In the rows, 128 means zero.
Each row is followed by its class.
[126 133 129 124 144  78 122 110 124 141 122 103  93 123 137 165 110 136
 116 156 121 139 140 161 120 112 160 140 132 117 129 135 127 118 122  88
 139 118 111 132 141 119 135 134 133  92 135 141 132 136 151] : M
[116 131 130 142 153  49 127  88 134 149 121  92  74 125 135 179 115 129
 109 170 113 161 143 197 134 110 180 152 129 106 143 141 142 117 127  67
 150 137 112 122 127  93 140 143 143  84 129 152 142 142 170] : M
[117 139 134 128 144  88 129 122 132 135 122 103  60 134 139 171 121 137
 104 140 131 136 142 218 141  94 156 146 130 113 130 136 137 115 129  66
 141 152  91 119  98 105 135 146 134 108 109 131 149 137 164] : K
[120 132 131 137 141  66 124 124 130 134 107  99  66 136 137 174 118 139
 116 155 141 124 143 181 129 104 175 148 135 119 137 135 151 127 118  63
 133 139 106 126 138 109 137 136 127 100 116 138 144 135 152] : N
[130 137 132 144 165  75 127  97 127 146 119  71  85 123 135 148 124 141
 117 173 104 144 151 127 135 127 157 143 137 113 128 120 132 120 134 103
 146 157 110 131  99 110 147 164 147 106 111 125 133 139 153] : G
[125 124 134 132 141  64 130 101 131 135 124 100  88 124 133 164 125 137
 113 156 121 107 144 144 127 122 158 137 133 114 132 137 134 116 115  80
 140 127 105 121 114 108 135 146 129  81 128 146 132 132 149] : K
[122 133 131 137 151  99 129  84 139 141 127  80  97 125 129 143 120 131
 128 146 114 156 137 189 135 112 157 140 133 109 135 132 119 129 133 114
 154 160 110 123 113 108 135 160 136  94 140 139 136 141 164] : S
[126 135 129 137 150  88 119  88 132 144 124  70  96 126 132 141 121 142
 125 150 124 176 135 186 129 114 161 138 136 114 129 129 138 126 135 109
 143 154 113 126 130 114 137 148 131 100 141 126 136 138 168] : S
[120 134 137 132 160  68 133  94 116 134 122  64  52 125 145 174 119 135
 105 163 133 116 147 208 134 101 176 149 136 105 144 128 139 115 126  69
 143 171  95 120 109 108 143 152 132  99 127 129 148 145 170] : K
[132 121 126 141 148 101 125  58 128 142 128  67  95 126 128 136 122 130
 137 149 119 188 146 198 146 116 158 143 118 114 139 129 119 131 142 140
 157 167 115 125 103 112 140 151 132 106 155 123 137 146 171] : S
[129 130 123 141 149  58 136  54 128 147 116  68 105 121 128 161 124 132
 131 171 111 151 152 122 136 124 177 144 136 111 144 138 125 125 135 113
 145 133 124 123 129  99 136 128 126  77 152 154 123 141 148] : M
[114 134 131 139 138  64 126  95 134 135 119  61  78 125 137 161 119 137
 112 163 129  95 143 142 128 110 173 148 142 108 129 139 141 116 129  82
 140 132 107 122 114 111 130 136 131  94 131 146 136 136 157] : K
[138 125 137 129 134 141 124 104 125 138 123 129  99 140 134 147 127 139
 143 120 147 177 144 163 150 131 136 145 128 123 129 131 130 123 150 151
 139 151 133 132 124 130 133 138 119 145 156  90 138 129 130] : N
[120 138 131 125 141  72 128  91 127 137 126  95  82 135 134 164 130 126
 109 150 116 121 142 192 136 116 139 152 135 112 132 123 130 120 124  82
 138 154 109 125  95 106 128 153 143 107 113 147 136 142 148] : K
[112 131 140 136 129  74 118 113 133 131 114  94  69 129 136 168 123 136
 106 155 134  77 148 164 133 112 174 148 157 113 129 136 156 110 121  72
 134 132 105 125 101 106 121 139 125  96 132 133 136 131 154] : K
[115 138 144 136 144 107 125 137 129 138 116 142  43 141 141 215 126 127
 120 134 142 145 142 239 158 108 150 160 138 115 122 138 160 113 140  79
 140 174  98 125 101 111 138 146 142 140 108  95 158 141 154] : K
[115 142 130 131 142  50 132 136 132 138 115  89  56 137 137 181 126 130
  99 159 124 105 145 205 126  99 179 145 133 109 130 129 147 110 118  36
 130 123 101 128 134  99 134 142 134  77 120 145 140 139 168] : M
[124 148 127 129 147  58 128 115 140 140 120  94  84 128 126 169 121 140
 107 154 115 117 138 167 108 117 176 144 134 113 136 129 141 120 114  74
 138 117 114 125 138 105 129 138 130  83 129 145 134 140 154] : M
[122 132 129 145 147  81 132  68 136 140 127  55 108 121 132 133 117 131
 108 155 119 141 140 153 129 108 163 143 137 112 143 128 129 133 135 121
 147 145 123 123 100 101 137 146 130  96 140 139 134 139 176] : S
[128 127 134 122 136 104 128 118 120 135 129 129  66 138 134 181 125 127
 126 131 141 172 137 196 133 110 144 141 132 122 125 126 141 115 132 116
 130 143 110 129 140 122 129 138 124 133 137 107 139 131 149] : K
[126 132 138 139 139 108 127  98 142 134 129  74  99 128 129 132 112 136
 123 143 129 145 131 186 141 108 153 139 138 117 140 130 127 131 138 105
 143 155 115 127 115 113 136 141 127 107 139 129 139 136 162] : S
[115 140 131 145 147  78 129  96 143 138 130  60 100 117 132 136 122 126
 114 162 118 136 140 165 127 122 158 136 131 114 140 128 126 130 123  80
 147 149 112 127 114 105 133 143 132  86 132 153 131 137 171] : S
[126 140 124 140 158  77 129 103 120 135 114  64  70 119 141 150 123 139
  96 170 113  84 151 148 132 123 170 153 133 108 127 126 131 119 113  77
 150 154 104 126  84 107 139 161 138  81 112 149 128 140 163] : G
[129 134 128 141 150  79 123 102 133 137 116  76  83 130 129 152 129 135
 128 154 139 155 152 156 107 115 175 143 132 112 135 134 142 117 137  88
 143 138 112 125 131 112 130 143 124  87 143 126 141 133 158] : N
[110 139 128 141 139  39 130 108 153 136 113  80  51 129 147 181 123 133
  98 168 119  83 142 206 132  91 191 152 135 103 140 140 150 114 114  31
 149 124  97 124 109  93 136 142 133  72 123 152 143 146 172] : K
[117 138 120 133 145  79 130 102 129 137 126  62  94 132 132 140 120 136
 122 142 127 146 139 194 129 106 158 126 131 115 132 126 123 131 126  94
 139 155 114 124 120 112 135 142 132  92 138 135 135 133 166] : S
[118 130 125 142 150  38 129  97 131 134 119  48 108 111 127 152 128 133
  94 184 115  98 146  46 104 115 192 138 123 127 144 124 136 121 105  77
 134  98 118 123 132 104 140 142 143  74 109 166 120 132 153] : G
[112 145 133 150 143  74 130  91 137 139 127  77  74 125 136 164 126 135
 114 164 118 129 143 193 150 109 167 156 136 107 137 142 148 120 129  75
 141 157  98 120  88 102 137 153 144 102 111 132 142 146 172] : G
[131 121 129 140 150  87 122  94 130 143 127  89 135 123 128 136 137 125
 129 153 115 182 119 143 139 125 152 128 132 118 143 124 121 129 131 129
 129 133 124 129 136 112 133 140 136  99 141 136 125 135 149] : S
[115 136 135 135 144  71 125  95 135 146 121  98  48 134 134 181 117 136
 115 154 129 129 146 252 151  98 170 158 142 105 120 127 148 117 135  79
 149 154  92 127 105 101 140 148 127  92 135 133 154 142 172] : M
[128 136 128 140 152  68 128  75 133 147 121  80  73 130 128 164 123 132
 130 159 121 155 147 209 143 108 176 157 135 105 140 137 140 117 128  91
 144 148 106 124 117 102 138 152 128  90 146 132 155 153 164] : M
[119 136 119 142 139  77 127  63 141 137 133  57 117 118 126 128 119 127
 119 163 110 128 134 154 130 112 172 137 143 106 145 137 127 130 122  99
 148 135 120 123 116  97 130 140 131  87 144 168 124 149 169] : S
[130 138 122 140 152  69 118  77 132 142 128  54 114 124 127 139 124 130
 114 166 109 155 143 130 127 120 165 135 130 111 149 126 120 134 120 112
 150 143 112 126 117 109 133 152 138  83 134 155 124 132 162] : S
[126 141 127 143 154  84 128 104 129 134 122  48  91 124 137 142 127 139
 111 142 129 127 150 129 128 116 163 138 129 112 132 120 137 126 120  92
 132 156 110 126 103 113 137 150 145 112 105 130 134 146 164] : G
[127 130 131 133 140  92 131  81 133 137 121  86  80 129 136 159 120 129
 125 160 131 127 144 190 150 111 158 147 133 114 135 141 132 126 135 105
 138 158 109 122 110 120 135 144 126 110 142 125 140 137 158] : K
[121 133 125 142 144  73 127  86 136 136 118  82  79 124 135 158 124 139
 118 159 127 134 149 165 150 120 142 165 136 112 139 141 147 124 134  94
 145 145 111 133 106 105 138 149 131 107 135 124 139 146 156] : N
[124 134 128 136 150  95 127  98 121 142 123  48 107 124 129 137 122 143
 119 160 122 154 141 157 121 110 167 127 133 114 134 126 123 135 121  95
 144 137 116 129 130 115 134 146 136  79 135 138 135 130 169] : S
[126 136 133 138 149  75 133  65 134 137 127  73  87 123 129 168 115 129
 121 159 117 154 144 202 138 113 174 147 132 111 139 136 132 138 138 102
 151 152 115 125 106 108 134 150 138  86 148 144 133 146 169] : S
[128 144 135 138 145  96 130 112 134 136 125  73  93 127 131 145 117 131
 127 145 125 166 139 197 132 114 151 139 128 113 140 129 136 150 133 105
 142 167 114 125 112 113 139 149 139 103 140 135 139 144 171] : S
[122 132 123 137 144 100 131 100 126 133 119  64 114 116 129 124 131 134
 115 156 119 108 146  65 121 131 150 132 132 124 131 122 131 131 119 131
 140 138 117 126 105 122 124 143 136 114 113 132 128 133 141] : G
[128 133 124 136 153  80 124  96 132 139 127  63 109 128 129 135 129 128
 116 166 116 177 138 149 123 124 152 134 130 117 139 124 121 128 125 105
 137 136 120 133 130 117 141 140 130  97 127 135 129 138 154] : S
[114 135 131 144 153  54 130 116 132 146 109  82  63 122 136 178 126 142
 105 167 111 128 156 176 134  96 170 158 139  99 137 129 131 115 113  71
 148 145 103 119 111  97 135 152 150  89 111 139 135 144 168] : G
[125 130 125 140 145  71 127 106 132 144 115  96  79 132 134 172 122 130
 114 151 126 154 133 180 137 110 165 150 135 112 143 126 132 114 129  84
 138 134 111 123 124 104 138 140 135  99 132 124 131 142 152] : M
[116 137 149 142 154 100 133 104 129 133 110  79  48 127 136 156 123 134
 118 151 130 115 148 228 172 109 159 160 142 108 126 107 148 118 142  90
 146 179 102 126  78 110 135 156 136 105 122 119 150 154 165] : G
[105 140 123 141 150  72 128  90 132 136 114  66  92 127 133 155 120 131
 115 166 120  99 147 134 129 112 173 146 135 117 135 134 135 122 122 100
 141 142 115 124 108 109 134 146 135  97 125 133 135 139 160] : K
[ 99 129 129 129 145  57 123 100 122 134 119  86  87 121 125 176 122 133
 103 165 131 126 151 113 121 126 163 136 128 122 142 126 137 116 122  81
 136 120 116 124 127 104 132 144 138  95 134 149 129 129 142] : K
[130 133 125 139 153  81 129  75 132 139 131  71 106 122 126 151 124 136
 122 163 115 155 146 145 129 114 155 139 135 114 136 128 120 129 132 115
 145 148 117 126 123 114 136 150 134  88 143 138 127 139 148] : S
[135 130 123 136 147  95 127  81 129 142 152 102  92 125 130 158 116 129
 133 148 129 160 147 190 147 121 158 153 136 115 134 137 134 116 143 119
 153 146 113 126 114 109 138 145 126 101 157 121 138 139 147] : M
[133 132 129 139 153  90 128  79 131 146 120  85  90 128 131 147 122 129
 126 152 124 182 141 176 136 112 145 144 139 117 145 125 122 131 131 122
 146 158 114 126 119 117 138 154 141 107 136 125 133 139 169] : S
[127 130 128 142 145  72 132  72 134 141 119  90  94 115 132 163 121 128
 126 156 134 161 146 149 147 113 169 158 136 118 143 142 134 117 141  96
 142 129 114 124 120  98 134 140 132  95 153 142 136 144 154] : M

Each row is followed by its class.
[133 131 130 124 136 128 125 125 127 129 140 129 129 149 135 140 135 122
 141 124 137 124 133 119 137 130 121 125 122 127 125 124 132 110 123 138
 134 122 136 124 126 123 125 107 141 135 128 131 139 135 135] : (33)
[126 133 134 117 139 108 118 130 123 120 162 123 136 149 126 119 123 111
 140 140 120 131 131 128 171 130 134 138 149 143 133 123 133 124 121 133
 131 120 145 128 121 129 117 110 143 146 133 125 133 136 127] : (33)
[133 136 119 124 121 121 138 125 124 120 129 134 131 149 126 131 132 138
 132 116 113 128 114 122 133 128 132 119 119 123 135 130 133 126 129 135
 122 129 131 127 129 129 127 113 138 127 128 126 130 128 125] : (38)
[129 136 127 124 129 112 130 132 128 128 135 129 129 147 122 128 128 132
 139 125 121 124 121 133 136 129 130 126 118 128 130 120 129 115 126 136
 130 128 153 126 125 124 134 107 137 124 123 126 132 132 105] : (38)
[132 140 127 121 142 103 134 131 128 130 116 129 127 118  98 121 132 135
 126 118 122 121 130 124 163 132 123 128 126 136 129 118 129 121 125 128
 128 134 114 129 131 128 127 112 129 124 126 127 134 125 133] : (38)
[133 138 127 128 132 132 119 132 127 128 134 118 128 145 124 127 126 123
 134 119 132 124 130 122 147 116 114 130 126 139 130 120 134 132 129 125
 131 119 141 121 127 126 123 113 134 132 128 128 138 132 122] : (33)
[135 134 130 120 129 124 133 130 130 116 131 133 132 147 136 129 136 131
 131 115 113 125 110 123 134 126 128 125 126 133 133 125 128 126 128 123
 130 126 130 131 119 125 135 119 137 124 120 130 122 129 140] : (38)
[115 132 119 131 129 129 123 121 125 115 143 126 125 141 134 120 126 124
 136 121 123 130 121 119 126 136 118 132 134 124 125 130 134 133 121 131
 134 131 147 116 126 124 118 115 143 135 133 124 130 128  99] : (33)
[128 125 122 128 129 101 129 129 124 129 138 133 134 129 125 118 128 119
 130 140 124 128 125 125 147 129 137 127 120 125 126 126 133 131 128 138
 124 127 134 120 128 127 126 116 129 135 128 125 122 132 129] : (38)
